Here is a tiny trained network, its code and every weight. The questions are about switching its units off for an input and a class, where a switched-off unit gives its printed mean instead of its output.

import numpy as np


def w(rows, s, z=0):
    codes = np.array(rows[::2]) - 128.0
    scale = np.full(codes.shape[1], s)
    scale[-1] = z or s
    return codes * scale


def f(y):
    return np.maximum(y, 0)


def log_softmax(a):
    a = a - a.max(-1, keepdims=True)
    return a - np.log(np.exp(a).sum(-1, keepdims=True))


def net(x, mask):
    res = np.array(x, float).reshape(1, 4) / 4 @ E
    y = f(res @ A[0][:, :-1].T + A[0][:, -1])
    res = res + np.where(mask, y, B[0][:, -1]) @ B[0][:, :-1]
    return log_softmax(res[-1] @ U[:, :-1].T + U[:, -1])


A, B = {}, {}
E = w([
[97,131,10,113,159,64],'x0',
[59,169,156,82,203,73],'x1',
[134,160,124,170,59,71],'x2',
[215,126,136,97,128,109],'x3',
],0.013)
A[0] = w([
[54,189,144,240,68,108,100],'N1',
[45,189,104,100,158,60,136],'N2',
[82,117,136,113,242,39,214],'N3',
[173,82,42,139,58,54,253],'N4',
[174,160,121,9,200,79,154],'N5',
[151,209,200,166,89,192,209],'N6',
[219,110,247,121,50,254,162],'N7',
[27,173,128,173,148,30,41],'N8',
[165,120,200,100,65,215,185],'N9',
[51,58,86,84,184,186,218],'N10',
[110,193,107,70,195,24,189],'N11',
[113,71,97,77,217,231,119],'N12',
[155,151,119,28,245,106,116],'N13',
[224,98,42,168,38,105,207],'N14',
[156,133,69,191,45,74,105],'N15',
[158,139,164,35,186,45,74],'N16',
],0.0082,0.0029)
B[0] = w([
[113,109,105,168,83,139,188],'N1',
[50,158,147,75,68,103,202],'N2',
[99,170,125,81,174,80,216],'N3',
[198,196,77,129,90,123,204],'N4',
[254,139,105,69,182,104,194],'N5',
[138,47,155,109,65,107,198],'N6',
[158,16,212,168,113,123,251],'N7',
[60,153,139,118,100,87,195],'N8',
[188,61,194,167,157,124,207],'N9',
[79,227,169,169,162,206,200],'N10',
[104,111,97,68,177,34,211],'N11',
[144,192,218,161,188,254,197],'N12',
[160,159,182,45,218,103,201],'N13',
[179,160,94,182,88,138,216],'N14',
[173,155,91,153,54,107,187],'N15',
[193,105,127,72,167,74,181],'N16',
],0.008,0.014)
U = w([
[133,178,146,141,191,246,24],'0',
[171,22,175,157,96,143,233],'1',
[34,158,108,118,83,94,5],'2',
[157,156,121,54,192,98,81],'3',
[196,171,50,175,55,125,244],'4',
],0.012,0.0014)

Each question gives the input, the list of numbers given to net, and the class t.
The units are the neurons (one row each of A and B). Each row of codes is followed by its name. A weight is (code - 128) times the scale printed after its matrix; where a second scale follows, it is the last column's (A, B and U).
mask holds one flag per neuron, in row order. A switched-off neuron (its flag False) gives its mean, the last column of its row in B, instead of its output. The means were averaged over made-up inputs and are rounded, as every weight is.
A unit's drop is (log p(t) with every unit on - log p(t) with that unit switched off) / (log p(t) with every unit on - log p(t) with every unit switched off).
The circuit of an input: a set's keep is (log p(t) with only the set's units on - log p(t) with every unit switched off) / (log p(t) with every unit on - log p(t) with every unit switched off). Starting from the 12 units with the biggest drops (on a tie, the unit counted first), units are removed one at a time, each time the one whose removal leaves the highest keep (on an exact tie, the one counted first), for as long as the keep stays at least 0.8.
units of the circuit, in order: the units of the circuit, biggest drop first
k most important neurons: the k neurons with the biggest drops, biggest first
drop of u: that unit's drop, to one decimal
input [7,2,2,-2], class 2: units of the circuit, in order => N2
input [4,-4,-4,6], class 4: units of the circuit, in order => N14, N4
input [-6,6,3,6], class 1: 2 most important neurons => N7, N6
input [4,-7,-3,-8], class 0: 3 most important neurons => N10, N12, N6
input [-6,7,8,8], class 1: 2 most important neurons => N6, N7
input [-1,-3,-7,2], class 0: 3 most important neurons => N12, N10, N6
input [0,3,-7,0], class 0: 2 most important neurons => N12, N10
input [-6,4,-8,7], class 1: 3 most important neurons => N7, N9, N11
input [-1,0,-2,-8], class 0: drop of N10 => 0.2
input [4,6,3,-4], class 2: drop of N8 => 0.5
input [-3,7,7,1], class 2: drop of N8 => 0.2
